Table B holds the same points as the rows below and some others, measured another way and shuffled. Each row below is followed by which row of B it is.
B, 72 rows:
[[-126  220  -41   58  -69  -86    6  158  -15   11  -76  -82   87  182
   -52   36  -39   49   46   85   87  -80   55  361  100   15  179]
 [ -10   33  -66  -20  -31  -95  -41 -104  253  -85  -45  168   67 -186
   303  108   71 -183  -96 -408  183  270   42 -269  -53  -50  -75]
 [-374  329  112 -114  -72 -161 -373  321  -82 -132  -86   34 -249  156
    27   60  -77  -77 -396  176  300 -152  -29  279 -138  241   22]
 [ -29  -77  118  104  -88  -54  -24  -61   39   -4  164   -5  -43 -251
   138   59  -88  -90  -97 -250  121  282   33 -290   49 -161  -48]
 [  47   84   34  218  -95  122 -157   97   -2  170  103 -194  185  168
  -109  114 -249   50  129  126  -90   27 -189  249  146  -34  198]
 [ -58  -80   36   85 -166  -31   24  -95  145 -120  170  136   43 -130
   187  103    6  -66 -106 -269  201  194   21 -239  -18 -130   24]
 [ 102  -50 -134  358  -75  -50  -24  107  -75  461  -50 -273   42   42
  -131  -82 -319  171  132  195 -172  145   -7  366  198 -217  158]
 [ 130  152   83 -127  -43 -172 -160  -64  112 -505   31   98 -424 -266
   140   43   45 -270 -126 -116   78   -3  155 -544 -179  -47 -298]
 [ 226  -54   -7  342  -89   43  -77   47  -60  338  173 -346  128   56
  -167   26 -359   92  287  115 -228   59 -127  199  251 -217  206]
 [ 205 -161  -79   90 -123 -151 -195 -159  253  -18  207   89  -95 -224
   273   83 -131 -198  -66 -396  114  162  -47 -447  -93 -186  -60]
 [-235  408   42  -64  140  -95 -370  285  -25  217 -188 -135 -210    8
  -109 -110 -229 -139 -330  199  224 -104  -53   63  -81  130   94]
 [  -4  157  310  -29 -193  318 -103 -109  117 -710  243  157 -110  -70
   -30  225   69 -151 -104  135   54   39  -92 -537 -148   19 -150]
 [   3  100  242   69  -77  169  186 -109    7 -337  189  -30  -62 -226
  -117    9   18  -63   28   46   44  120  114 -493   58 -202  -26]
 [ -39   70   37  -51  -94  -50  -62  -78  176 -342  -16  203 -125 -186
   222  108  104 -163 -177 -194  161  197   84 -339 -134  -21 -182]
 [  32  154  200 -117   -1  -76  -59  -46   48 -401   73   14 -148 -251
   145  143   75 -247  -11 -255   75  141   97 -408    1   -9 -209]
 [ 110 -152  -48  425  -97  -70 -116  129 -160  606  118 -377  -13   -5
  -164  -93 -474  176  102  180 -167  149  -84  324  245 -270  200]
 [ 291 -159 -187  450 -167   -5    0    5    6  476  196 -310  109  112
  -208  -92 -415  187  284  189 -195  -33  -80  234  206 -358  324]
 [ -81  115   62  -71 -155   34   39  -96  195 -521   27  258  -62  -87
   167  142  194 -122 -142 -115  188   97  103 -313 -148   -6 -120]
 [-371  230  145  -67  -96  -95 -474  311  -65  -53  -78   53 -131  155
   146  185 -110  -77 -398   63  244   47 -164  362 -108  303  -39]
 [ 184  -98   23   54 -304  132 -267 -201  309 -597  198  321 -184  -76
   240  251   23 -158 -171  -62   24  131 -130 -494 -300  -30 -256]
 [  17  176   87  -83  -16  -32 -135  -56  154 -308   52   93 -236 -220
    79   11    1 -236 -179  -97  175   26   60 -538 -151  -58 -120]
 [ 180  -67  -59   85   46 -163   22 -154  190  188  105  -67   58 -325
   195   -6 -102 -196   88 -502   95  254   59 -431   92 -248   22]
 [ 311  137 -258  185  127 -173 -116   46  117  498  -95 -321   35  -24
  -112 -157 -328  -77  242  -34 -117  -84    0   45  143 -215  213]
 [ -39  109   95  -61  -69   -9  -28  -81  154 -357   41  151  -85 -187
   169  109   98 -177 -121 -198  163  154   68 -384  -88  -35 -133]
 [-113   36  -11  366  -94  115  198  124 -126  460   84 -286  261  145
  -298 -119 -266  264  141  282   -8   44   -7  394  293 -245  424]
 [ 217 -215  -76  188 -109 -139   27 -179  172  119  214  -24   34 -246
   197   37 -127  -99  100 -402   36  242   32 -335   75 -297   19]
 [-121   63  140  -10  -88  -25   48  -44   54 -268   76  101  -93 -202
   118   60   65 -106 -150 -158  189  191  116 -318  -27  -81  -91]
 [-116  227  103   58   57  -25 -200  202  -55  262   -3 -240  198  104
   -33  109 -201  -62   64  -67   50   47 -144  312  197   86  195]
 [-182   44  121  182 -178  -31 -152  193 -134  145  224 -155   32  183
   -99   68 -239   96  -65  130  130  -77 -110  331  116  -29  255]
 [-258  122  154  172  -88   13 -166  254 -199  211   13 -186  -68   74
  -144   -8 -248  109 -179  284   66   83  -63  343  107   10  120]
 [ -21  166   45  232   88   84 -267  183  -64  540    6 -338    9  -15
  -248 -123 -447    2  -68  249  -21   43 -181   76  126  -99  238]
 [  43  113  119  -12  -54   79  106 -126  134 -354   74   64   48 -174
    84  123  108 -144   66 -185   55  168   80 -385   28  -94  -79]
 [ 217  -53   19   39 -144  -82  -51 -167  175 -356  183   99 -231 -227
   144   63  -12 -170   -7 -180   38   77   89 -526 -106 -189 -167]
 [  60  196   74  246   65  124  -73  143 -107  392   58 -397   84   40
  -346 -103 -367   52  153  297 -117  -31 -102  110  231 -157  280]
 [ 126   -2 -146  268 -173  -90  162   57  -48   63  -16 -164   60  158
  -116    1 -104  193  276  183 -163  -14  131  415  189 -195  139]
 [ 130  -73  -64  404 -163  173  -30   32    7  366  163 -238  244  177
  -204   19 -342  183  200  227 -159   59 -180  284  196 -221  314]
 [-187  356  191 -155  -44  -87 -333  238  -48 -299    6  -41  -83  174
    43  212  -21 -163 -109   16  152 -155  -88  210  -21  263   -4]
 [  62   76  141   22  -47  118   65 -140  153 -256  144   35   95 -192
    78  128   39 -156   64 -230   61  199   12 -449   45 -117  -31]
 [ 101  195 -117  265  109   17  -15  126  -44  523 -135 -361    5  -19
  -314 -235 -356   75  112  317 -125    1   25  128  174 -219  242]
 [ 169   97 -182  294  -47  -43  152   74  -65  245 -133 -264  -76   43
  -285 -206 -216  183  212  389 -207  -45  175  237  157 -282  151]
 [ 164 -192  -55  435 -193  -40  -69   74 -123  434  215 -317   27   83
  -156  -33 -415  201  183  182 -180   63  -87  324  225 -288  229]
 [-113  136  238  -81   40   96 -264  -24  148 -115  103   56   73 -223
   213  210  -42 -288 -191 -364  201  298 -171 -422  -32   90  -84]
 [-122  108   27  160 -215   36 -191  172  -76 -139  -44    1 -240  139
  -110   18 -150  122 -209  453   -9  -15   -9  257  -93   12  -33]
 [  45   65  -68   57   52  -11   47 -125  222   81  -51   49   -3 -292
    99  -78  -43 -150  -97 -219  143  241   88 -468  -33 -196    5]
 [ -70  246  225 -177   18   54 -177  -35  142 -452    6  120  -78 -201
   186  206  110 -301 -145 -241  151  177  -20 -452  -96  118 -219]
 [-160  198  263  -95  -50  -19  126    2  -53 -466   45   46 -155 -206
    36   79  150 -116  -77  -68  141  128  204 -298   27  -31 -154]
 [ 177  117  -41  -25    8  -91  -18 -130  202 -241  -12   60 -201 -266
    88  -34   14 -217  -23 -159   66   66  141 -539 -102 -165 -132]
 [-220  169   47  145   25 -143  -25  266 -202  392  -98 -276   47   52
  -114  -62 -203   96  -16   98   58   89   60  469  239  -34  194]
 [ 308 -181 -254  481 -120  -51   47   -8   25  640  143 -341  161   77
  -195 -143 -437  200  317  121 -199   17  -54  265  251 -404  368]
 [  71 -131  261   14 -274    4 -266 -101   65 -522  346  135 -125 -125
   293  363    0 -181  -69 -297   36  218 -133 -320  -69   24 -256]
 [-185  130  177  -86 -106   20  -76  -18  101 -382   70  179  -77 -136
   175  149  106 -158 -234 -165  250  161   25 -304 -106   47 -113]
 [-208   40  179   62  -77   49  162  -42   26  -85  151   38   93 -183
    53   34   30  -39 -111 -186  250  230   81 -263   82 -141   86]
 [-243  414  160  -34  127  -43 -337  307 -144  148 -138 -211 -296  -32
  -210 -127 -260 -107 -307  338  154 -103  -25   28  -36   97   53]
 [   6  -52  110  144 -101  101  121 -140   96  -71  187   23   29 -242
    32   16  -49  -45  -40 -133  100  253   46 -429   43 -239   22]
 [  64  141  -27  134   89 -230  -42  187 -169  327 -189 -349  -27  -57
   -41  -23 -192    9  205   -9 -176  163  114  380  278  -67    3]
 [ -89  160   23  -74  -61   -2  128  -94  202 -353  -11  191   22 -129
   142   68  180 -141  -86 -203  227   99  144 -332  -69  -54  -28]
 [-152  396  188  -64   39 -127 -141  284 -250 -209 -168 -208 -399  -15
  -208  -67  -87  -46 -113  399  -11 -125  176  142   26   73 -120]
 [-208  314  113  -65   59 -250 -130  285 -179   70  -97 -219  -53   74
   -20   46  -79  -62   -3  -25  118  -64   82  388  165  116   84]
 [-293  354  162 -122  -59 -133 -183  259 -103 -247  -23  -30 -124  167
   -24  101    5  -70 -168  107  228 -179   37  260  -14  187   63]
 [ 252 -224 -106  233 -198   -4  -85 -204  232  -37  185   97 -125 -220
   142   17 -154  -65  -51 -132   -6  216  -21 -448 -106 -285  -75]
 [-127   27  159  319 -133  153 -147  193 -206  286  104 -258  -23   74
  -242  -10 -357  178  -79  406  -80  127 -137  287  151  -96  155]
 [ -66  104  191  -46   25  111 -194  -66  191  -64  144   44  172 -194
   203  206  -39 -265 -113 -412  202  269 -181 -419    8   36   -2]
 [-182  189   69 -105   19  -77  -59   -1  147 -137  -27  128  -48 -185
   168   31   63 -196 -239 -253  316  127   74 -323  -85    6  -20]
 [ -56  161   48   66  -22 -114  -94  160  -59  161   73 -210  179  147
   -19  112 -143  -25  153 -112   56  -49  -60  339  205   14  225]
 [-182  242  220   36   27  -11 -283  265 -184  104  -54 -231  -20   44
   -49  127 -194  -47  -71  102   -8  119 -114  309  144  153    3]
 [  19  129  147   23  -25  212   28 -123  175 -232   87   51  160 -150
    55  143   37 -150   30 -158   65  222  -53 -397   28  -62  -10]
 [-120  138  313  -87   47   92 -169  -24   77 -155  132   -3  121 -247
   199  241   -1 -275  -91 -405  158  338 -134 -389   70   81  -93]
 [ 104   81    0  -43  -91  -58   93 -136  192 -420   19  141  -38 -151
   180  120  157 -151   60 -244   64  121  154 -335  -42  -94 -140]
 [  49   41   91  284 -145  179 -266  111  -42  207  232 -226   19  156
  -236   32 -392   74    1  330  -65  -71 -257  116   69  -98  238]
 [ 144   61   27  -62  -27  -78  -64 -140  216 -280   62   82  -13 -218
   247  157   63 -257   47 -399   73  174   38 -424  -33  -60 -143]
 [ -92   29   55  328  -50  135 -105  163 -122  472   16 -277  132   54
  -187  -25 -349  156  -12  256  -74  206 -146  318  199 -113  213]
 [ -62  -11   12  294 -144  -18  -31  156 -134  298   82 -225   47  114
  -152  -27 -273  177   42  216  -31   51  -30  379  181 -144  216]]
Rows of B count from 0, top down.

[  35   -8    7   30  -21 -125  -31  124  -56  -26  146   -1  112  187
  313  473 -193 -147    4  -15    4  229   87   55   52   63  -65] | 53
[ 123 -391  -83  353 -165  125  213 -237 -211  149  171   13   38 -464
 -440 -158  266 -327   76  152  -41 -372  188 -122  122 -219  222] | 45
[ 189  -22 -318 -279  189  -89   66  428   91  138  375  114 -193  175
  297  356 -160   49  249 -118  125  578   75  121 -196  106 -174] | 57
[  57 -302  -46  158 -142  155  -44 -299  -90   88  -18  -29  -26 -489
 -560 -236  232   40  122  155  -10 -232  -28  -71 -108 -315  234] | 17
[  89 -266    7  -28  -10  166  -79 -237  -59   64   93 -112   28 -440
 -547 -239  213   73   57   98 -118 -248   81 -151  -63 -258  192] | 55
[ -41  -49  -95   21   40  -72  100  -76  137  103 -340  -39    7  -12
  152  271  241  120  -95   47  -30 -217 -111  -73 -223  -23 -127] | 4
[ 103 -188  158  -32  -23   31 -134 -305 -278   27  274 -174  153 -253
 -366  -77   51 -206   32   38 -234 -210  381  -92   95 -198  176] | 51
[-117  -90   53  170  103   83  279  -62  101   30 -152 -123  200  -67
  188  252  197 -106 -283   47  -94 -504   21 -360   84   63  -79] | 33
[ 126 -219  147 -101   -8   22 -138 -271  -52  -20  119 -214  200 -179
 -288  166  124  -71 -109  111 -273 -333  185 -177  163  -92   71] | 24
[ -58   69  109   92  -42 -187  -19  117 -245  -58   61   -5  247  187
  245  267 -162 -175  -97  -79  -93  185  245  140   21   -3   51] | 40
[   1  -72 -190  -54   63  -95  118  205  186  116 -336   24   -8   19
  151  193  284  175  -90  -17  -57  -37 -103   22 -268  -22 -105] | 36
[ -26  -93   41   -1    9   43  -26 -133 -175   39  -28  -61   90 -272
 -365 -261  152  115   -6   -1 -111 -115  146   -2 -184 -226  200] | 13
[ 209 -129 -131 -278   53 -140 -140  335   89   51  158  -25   25  129
  122  356   -5   -9   67  -49 -137  343  124  122  -32    9  -86] | 47
[-149   37   89   63   71  -15   91  254   23  -90 -121  -52  270   80
  210  164  -13   25 -259  -63  -89  -12   38  -80   -4   27   27] | 20
[ -94  -50    3  213   -9  -62  210  -38  -77   73 -203  -28  154  -25
  157  157  186 -140 -167    2  -80 -279  107  -81  -53  -30   -9] | 8
[ -48 -127  -86  181   80  105  196 -407 -205  292    8  -69 -161 -377
 -172 -246  286 -192  206   -2   35 -386  237 -187 -297 -266   36] | 66
[ 124    4  -88 -147  -58 -176 -301  294  -40  -19  232   59  -35  230
  272  441 -333  -48  255  -65   84  707   35  291 -120  -45  -48] | 5
[ -15   73 -258  -37  120  -74   22  182  131  182   20   86 -283  172
  545  444 -146  -10  314  -90  285  438 -118   62 -386   -5 -257] | 41
[-163  118  155  110  -80 -143 -129  247 -155 -147 -118   -3  280  184
  248  193 -209  -27 -129  -92  -41  314   76  183  -65  -65  100] | 59
[ -99  -89  103   -7  151  136  151   59  135  -56  -91 -168  264 -124
  -17   88  173   66 -328   21 -174 -394   24 -351   84   23   11] | 38
[ -27  -96  -73  132   78  -35  426  232   41    0 -111   40  260    7
  106  183  226   30 -369   14 -127 -288   50 -137   85  161    4] | 56
[  22 -109   97 -209   50    6 -221  140   18  -33  -37 -171  188 -101
 -176  -32  109   69  -99  -47 -256   14  149  -33  -54 -171   92] | 62
[-163    6  129  236  -68  -89  119  199 -196  -89 -149   -3  351   29
   95   18   31 -114 -264  -62 -134  -33  172   61   30  -65  162] | 32
[ -44 -104  -66  179   24  -58  302   83 -111  109 -132   16  146  -87
   29  -16  273 -120 -158  -33 -117 -246  185  -41  -76  -47   48] | 14
[-111  -59  221  251  -42   83   15 -268 -490   24  267 -107  196 -292
 -278 -333  -49 -329   45  -51  -91 -160  459  -65   14 -277  292] | 15
[  83 -196  -67  -71   35   10  -10  -24  -27  146  -57 -102   15 -221
 -202  -96  295  -50   23  -11 -178 -176  181  -60 -142 -196   49] | 63
[  -2 -100 -145   41   64  -56  210  -65    4  191 -236  -18  -22 -121
   15   37  350   13  -41    0  -78 -277   80  -60 -245  -83  -56] | 64
[ -15 -130   55   56  -19   11  -25 -267  -65   70 -127 -127   83 -183
 -133   67  195  -45  -40   65 -125 -313   89 -119  -80 -157   39] | 70
[-110  -77  251  134   16  169  -51 -273 -347  -36  247 -161  216 -338
 -363 -325  -45 -166  -14  -22 -117 -213  342 -171   38 -257  283] | 48
[ -20  -50  -10   41  -30  -89  -23  -67   98   17 -244  -54   82   59
  189  410   85   55  -91   71  -35 -106 -109  -34  -94   -7  -99] | 35
[  43 -212   -1   23   35  174   37 -259 -170  101  168  -89    4 -451
 -520 -341  196   15   90   48  -74 -253  190 -154 -104 -255  212] | 58
[-120  -47   92 -130  117   96 -108  333  242  -89 -215 -171  234  -32
   84   73   98  138 -237  -61 -166  -32  -68 -181  -56  -87    2] | 10
[ -62  -71  155  -12   53   44  -82  104 -246   20  140 -160  211 -174
 -166 -291   62 -216  -31 -137 -231  -17  415  -45  -40 -254  195] | 21
